What each symbol does to the nodes:
j682 fu j952
j682 ru j326
j682 ga j991
j850 fu j210
j850 ru j145
j850 ga j298
j907 fu j337
j907 ru j931
j907 ga j304
j974 fu j390
j974 ru j444
j974 ga j140
j444 fu j696
j444 ru j974
j444 ga j952
j368 fu j389
j368 ru j254
j368 ga j236
j490 fu j20
j490 ru j236
j490 ga j254
j53 fu j372
j53 ru j518
j53 ga j129
j389 fu j290
j389 ru j624
j389 ga j368
j484 fu j213
j484 ru j298
j484 ga j145
j572 fu j136
j572 ru j36
j572 ga j653
j372 fu j140
j372 ru j652
j372 ga j53
j145 fu j484
j145 ru j850
j145 ga j20
j144 fu j238
j144 ru j304
j144 ga j931
j290 fu j991
j290 ru j918
j290 ga j389
j41 fu j36
j41 ru j136
j41 ga j206
j801 fu j304
j801 ru j238
j801 ga j358
j206 fu j41
j206 ru j673
j206 ga j508
j868 fu j129
j868 ru j711
j868 ga j78
j326 fu j456
j326 ru j682
j326 ga j390
j952 fu j444
j952 ru j390
j952 ga j682
j337 fu j298
j337 ru j213
j337 ga j907
j129 fu j53
j129 ru j899
j129 ga j868
j931 fu j144
j931 ru j907
j931 ga j213
j390 fu j326
j390 ru j952
j390 ga j974
j652 fu j518
j652 ru j372
j652 ga j696
j254 fu j490
j254 ru j368
j254 ga j624
j918 fu j624
j918 ru j290
j918 ga j456
j36 fu j358
j36 ru j572
j36 ga j41
j236 fu j368
j236 ru j490
j236 ga j210
j899 fu j711
j899 ru j129
j899 ga j518
j624 fu j254
j624 ru j389
j624 ga j918
j78 fu j868
j78 ru j508
j78 ga j673
j358 fu j801
j358 ru j653
j358 ga j36
j304 fu j907
j304 ru j144
j304 ga j801
j238 fu j653
j238 ru j801
j238 ga j144
j298 fu j850
j298 ru j484
j298 ga j337
j140 fu j974
j140 ru j696
j140 ga j372
j518 fu j899
j518 ru j53
j518 ga j652
j711 fu j508
j711 ru j868
j711 ga j899
j673 fu j78
j673 ru j206
j673 ga j136
j213 fu j931
j213 ru j337
j213 ga j484
j696 fu j652
j696 ru j140
j696 ga j444
j20 fu j145
j20 ru j210
j20 ga j490
j991 fu j682
j991 ru j456
j991 ga j290
j456 fu j918
j456 ru j991
j456 ga j326
j210 fu j236
j210 ru j20
j210 ga j850
j508 fu j206
j508 ru j78
j508 ga j711
j653 fu j572
j653 ru j358
j653 ga j238
j136 fu j673
j136 ru j41
j136 ga j572

The rows follow the links: the fewer symbols apart two nodes are, the more alike their rows tend to be.

Some nodes and rows for them; each showing differs a little:
j298	(6, 12, 14, 16, -12, 17, 28, 13, -9, -20, -15, 12, 34, 27, 32, -27, 27, 8, 15, -3, 15, 18, -16, -13, 12, 10, 0, 1, -25, -39, -19, 29, 4, 27, -33, -27, -6, 30, -15, 2, 49, 5, 24, 7, 14, -7, 2, -10, 15, 2, 12, 12, 28, -4)
j206	(-22, -15, 2, -5, -14, 0, -9, -14, 25, 28, 8, -21, -28, -29, -23, 9, -38, -5, -14, -4, -18, -22, 16, -11, -23, -34, -12, 1, -33, 20, 16, 8, -15, -38, 25, 23, -13, -11, -3, 10, -22, 2, -22, 23, 16, -30, -4, -12, -7, -10, -2, 18, -24, -28)
j572	(3, 17, 2, -49, -7, 24, 38, -27, -10, -26, -1, 13, 25, 8, 14, -34, 11, -30, 7, -18, -16, -19, -30, -14, 1, -8, 10, 18, -3, -29, -10, 8, 20, 21, -17, -51, -28, 2, 10, -8, 10, 6, 29, 0, -16, 4, -17, -12, 7, -22, -5, -19, 21, 9)
j20	(-10, -25, -8, 26, -19, -20, -25, 7, 15, 28, -13, -30, 11, -13, -23, 16, 0, 24, -20, -2, 22, -5, -14, -26, -31, -27, -36, -13, -20, 20, 11, 6, -7, -2, -21, 37, 16, 21, 6, -4, -1, -6, -44, 4, 34, -35, 15, -14, 7, 5, -4, 10, 15, -10)
j991	(10, 13, -1, 8, 34, -18, -28, 11, -6, 2, 18, 16, -21, 0, 3, 20, -12, -2, 1, 17, 1, 4, 30, 32, 17, 32, 24, -4, 51, 26, 5, -32, -1, -8, 33, 14, 17, -22, 1, 5, -34, -11, -4, -19, -24, 19, 2, 31, -14, 0, 4, 1, -28, 9)
j682	(16, 11, -13, -8, 38, -15, -10, 4, -15, -6, 13, 9, -8, 7, 2, 16, 5, 0, 0, 7, -2, 7, 6, 26, 19, 32, 17, 1, 56, 12, 7, -44, 7, 2, 14, 0, 16, -20, 9, -9, -28, -22, 9, -22, -33, 34, 1, 26, -6, -3, -3, -25, -7, 22)
j389	(-7, 3, 10, 35, 4, -7, -25, 28, 12, 9, 19, 9, -34, -4, 7, 26, -23, 14, 7, 18, 10, 18, 46, 24, 16, 12, 16, -13, 10, 14, 2, 3, -14, -22, 36, 42, 15, -16, -14, 13, -18, -2, -10, 8, -5, 0, 12, 25, -17, 10, 20, 43, -41, -9)
j907	(10, 18, 7, -25, 4, 15, 31, -13, -8, -28, -6, 10, 28, 19, 21, -38, 29, -23, 11, -7, -5, -6, -26, -7, 10, 14, 12, 11, -2, -39, -12, 2, 22, 29, -18, -44, -14, 3, 1, -12, 23, 3, 43, -2, -16, 18, -12, -11, 6, -15, 11, -32, 25, 8)
j711	(-20, -22, -5, 5, -38, 2, -9, -1, 14, 24, -13, -28, -2, -15, -31, 22, -14, 12, -10, -5, 0, -10, -8, -30, -23, -39, -29, -6, -38, 18, 7, 23, -17, -20, -11, 21, -8, 15, 7, 3, 7, 13, -40, 18, 29, -33, 10, -23, 12, 7, -15, 29, 4, -6)
j444	(19, 4, -23, -17, 22, -17, -7, 2, -20, -7, -8, 0, 18, 10, -15, -1, 30, -4, -5, -1, 0, 13, -30, 1, 5, 23, 1, 2, 47, 4, 0, -36, 15, 24, -30, -24, 13, 1, 18, -24, -10, -14, -2, -30, -16, 32, 1, 6, 12, -2, -13, -45, 29, 36)
j326	(18, 13, -14, -11, 31, -7, -5, 2, -31, -16, 8, 23, -6, 15, -2, 12, 14, -1, 12, 5, -12, 17, 2, 23, 34, 33, 25, -1, 59, 5, -5, -25, -4, 7, 6, -14, 10, -19, 8, -10, -17, -2, 17, -27, -27, 37, -6, 16, 6, 4, -7, -20, 6, 37)
j652	(6, -15, -24, -10, -3, -2, -1, 1, -19, -2, -18, -11, 35, 9, -28, 4, 29, 15, -9, -2, 7, 14, -43, -33, -1, 1, -29, -3, 6, 2, -2, -10, 5, 22, -53, -11, 0, 24, 11, -19, 7, -3, -20, -21, 8, 4, 6, -22, 24, 0, -19, -23, 42, 26)
j868	(-6, 11, 26, 40, -23, 3, 9, 19, 18, 8, -17, -9, 12, 5, 40, -22, 3, 9, 8, 2, 29, 10, 5, -8, -12, 1, -3, -2, -44, -20, -7, 34, 5, 20, -7, 16, 0, 29, -18, 13, 37, 8, 3, 27, 27, -27, 21, 11, -3, 2, 27, 40, 5, -24)

Each walk starts at a row. The symbols on each line, taken left to right, move it on to the next node.
Each answer is a row, close to the row of the node it stands for.
new walk
(-3, 16, 22, 33, -18, 11, 21, 23, 1, -7, -17, 3, 19, 20, 28, -10, 21, 15, 8, 3, 25, 25, -3, -3, 14, 7, -4, -11, -29, -29, -13, 43, -8, 20, -22, 2, -3, 29, -25, 9, 50, 12, 13, 8, 26, -15, 9, -12, 10, 8, 15, 30, 17, -8)
ru ga ru ga ru ga ru
(-7, 9, 32, 43, -18, 7, -3, 26, 6, 0, -11, -1, 2, 10, 22, 0, 6, 17, 9, 10, 24, 28, 12, -4, 14, 3, 1, -10, -28, -14, -12, 47, -13, 6, -11, 20, -2, 21, -22, 14, 43, 13, -6, 19, 25, -16, 15, 3, 1, 14, 12, 48, 5, -11)
ru ga ru ga fu ga fu
(-5, 7, 25, 46, -17, 4, -15, 29, 13, 12, -3, -2, -15, 0, 25, 19, -7, 24, 9, 15, 23, 30, 33, 4, 15, -2, -2, -13, -22, 3, -4, 35, -17, -5, 14, 39, 7, 8, -17, 22, 19, 12, -13, 18, 21, -17, 14, 12, -6, 18, 14, 62, -15, -14)
new walk
(0, 19, 15, -14, -23, 19, 31, -8, -4, -14, -17, -1, 34, 7, 39, -40, 10, -16, 10, -13, 8, 0, -26, -29, -11, 2, 9, 9, -22, -35, -15, 22, 17, 39, -31, -32, -13, 23, 0, -4, 34, 2, 20, 3, 14, -13, -3, -4, 9, -23, 9, 14, 31, -4)
ru ga ru fu ru ga
(-12, -27, -10, 1, -31, 2, -7, 1, -1, 16, -22, -30, 15, -7, -27, 17, 1, 17, -12, -2, 7, 5, -20, -37, -17, -29, -40, -9, -26, 10, 2, 23, -10, -5, -30, 8, -6, 24, 3, -10, 12, 6, -38, 2, 34, -24, 7, -32, 15, 9, -17, 11, 26, 6)
fu ru fu fu ru fu ru
(-6, 4, 30, 48, -14, -3, -3, 25, 24, 15, 1, -8, -6, 0, 30, -7, 1, 17, 12, 12, 25, 9, 21, 6, -3, 3, 5, -7, -33, -12, 0, 33, -6, 2, 3, 35, 11, 12, -20, 25, 28, 1, 4, 25, 25, -23, 18, 12, -13, 8, 32, 40, -15, -37)
new walk
(2, 6, 0, -45, 15, 9, 20, -31, 14, -14, 14, 13, -17, -12, 6, -18, -24, -34, 3, -11, -33, -42, 8, 16, -13, -12, 17, 14, -6, -8, 11, -15, 14, -13, 30, -17, -16, -29, 8, 5, -27, -1, 31, 9, -25, 9, -16, -2, -13, -22, 1, -31, -24, -18)
fu ru ga ru
(14, 14, 8, -40, 16, 8, 32, -19, -9, -27, 3, 19, 13, 10, 23, -37, 12, -30, 7, -9, -16, -25, -23, 3, -2, 9, 20, 16, 5, -34, -8, -12, 23, 16, -2, -49, -20, -7, 2, 0, 1, 1, 40, -6, -24, 19, -16, -2, -2, -21, -1, -44, 12, -4)
ga fu ru ga ru fu
(9, 18, 11, -4, 3, 15, 37, -5, -10, -26, -11, 14, 28, 21, 25, -37, 29, -6, 11, -2, 4, 8, -32, -11, 9, 13, 0, 3, -12, -40, -11, 15, 17, 31, -25, -33, -11, 17, -7, -3, 41, 9, 35, -1, -2, 7, -5, -11, 14, -6, 8, -12, 36, 1)
new walk
(19, 6, -26, -10, 34, -13, -10, -2, -22, -11, 3, 10, 8, 9, -3, 11, 19, -2, -4, 7, 0, 5, -12, 13, 14, 30, 7, 1, 56, 12, -2, -47, 12, 16, -7, -16, 16, -5, 19, -14, -20, -14, 6, -35, -30, 36, 2, 14, 4, -2, -14, -42, 8, 32)
fu ru fu ru fu fu
(10, -4, -29, -12, 11, -2, -4, 0, -28, -12, -15, 1, 36, 12, -19, 3, 37, 4, -7, 1, 4, 2, -37, -12, 0, 14, -14, -4, 24, -1, -8, -27, 8, 27, -45, -22, 9, 17, 12, -23, 5, -7, -9, -29, -9, 22, 0, -9, 27, 8, -21, -37, 37, 29)
fu fu ru fu fu ga
(-1, 1, 23, 49, 8, -7, -12, 27, 16, 11, 15, 14, -29, -3, 20, 18, -11, 19, 7, 18, 13, 17, 42, 33, 19, 15, 10, -15, -13, 7, 15, 11, -16, -16, 36, 38, 13, -13, -24, 25, 6, 5, 3, 13, 1, -6, 10, 20, -16, 22, 18, 20, -37, -25)
new walk
(0, -20, -22, -1, -16, -4, -9, 2, -10, 7, -20, -23, 29, 3, -31, 9, 26, 20, -10, -3, 13, 11, -35, -32, -12, -14, -39, -13, -11, 7, -1, 13, -10, 6, -48, -5, 5, 28, 8, -12, 16, 3, -32, -10, 26, -15, 7, -28, 27, 2, -13, -12, 39, 18)
ru ga ru fu ru ga
(-7, 16, 26, 15, -23, 9, 25, 6, 8, -8, -18, -8, 29, 9, 38, -34, 14, -7, 10, -8, 16, 4, -15, -18, -14, 0, -3, 3, -38, -36, -16, 28, 14, 31, -26, -9, -11, 31, -4, 3, 38, 10, 14, 21, 21, -16, 11, 5, 12, -5, 24, 32, 22, -17)
ga ru fu fu ga
(-17, -6, 8, -23, -7, 5, -8, -27, 29, 18, 16, -13, -34, -29, -13, 8, -42, -23, 0, -9, -27, -36, 27, 2, -24, -30, 0, 13, -23, 13, 15, -1, -7, -36, 41, 16, -14, -18, 5, 15, -31, 2, -9, 20, -5, -18, -10, -3, -20, -15, -7, 7, -33, -23)
new walk
(-26, -18, -2, 2, -24, 3, -11, -10, 16, 30, -1, -22, -17, -23, -29, 18, -27, 3, -11, -4, -7, -12, 7, -20, -23, -45, -26, -5, -34, 21, 12, 19, -17, -29, 16, 25, -6, -1, -2, 9, -6, 3, -32, 20, 24, -35, 3, -18, -5, -3, -7, 27, -15, -17)
fu fu fu
(-10, -3, 2, -31, 8, 3, 9, -28, 23, 5, 17, 2, -31, -21, -6, -7, -36, -28, -1, -8, -24, -45, 18, 9, -19, -16, 11, 16, -14, 10, 16, -9, 9, -30, 48, 1, -12, -30, 5, 13, -30, -1, 12, 17, -20, -3, -13, 3, -28, -17, -2, -11, -35, -24)
ga ru ga ga ga ru
(6, 12, 2, -44, 17, 6, 29, -30, 0, -15, 14, 15, -6, -2, 12, -33, -5, -34, 1, -14, -24, -35, -6, 17, -5, 1, 23, 19, -1, -20, 1, -18, 19, 4, 15, -34, -20, -18, 11, -1, -7, -5, 42, -1, -32, 19, -16, 2, -11, -20, 0, -42, -7, -11)
new walk
(4, 13, -2, -54, 8, 21, 33, -30, -9, -25, 3, 9, 2, 3, -2, -30, 2, -34, 6, -16, -29, -25, -16, -5, -2, -6, 18, 19, 2, -18, -2, -4, 18, 0, 6, -50, -25, -12, 13, -8, -5, 5, 29, -3, -20, 21, -26, -16, 5, -21, -14, -32, 12, 6)
ru ru ga
(-2, 5, -4, -56, 11, 17, 25, -37, -3, -21, 11, 11, -8, -7, -16, -16, -12, -31, 2, -11, -39, -27, -5, 3, -1, -11, 18, 17, 0, -12, 9, -8, 7, -10, 23, -41, -31, -24, 3, -6, -19, 5, 23, 1, -24, 20, -25, -18, -8, -20, -12, -44, -4, -1)
ga ru ru ru fu ru
(-12, -19, -6, -30, 2, -7, -6, -30, 14, 12, 17, 0, -37, -22, -34, 16, -27, -10, -7, -9, -27, -34, 14, 9, -10, -32, -6, 3, -15, 16, 20, -8, -14, -41, 40, 6, -14, -30, 2, 10, -22, 0, -5, 15, -21, 1, -8, -17, -14, 0, -14, -27, -29, -18)
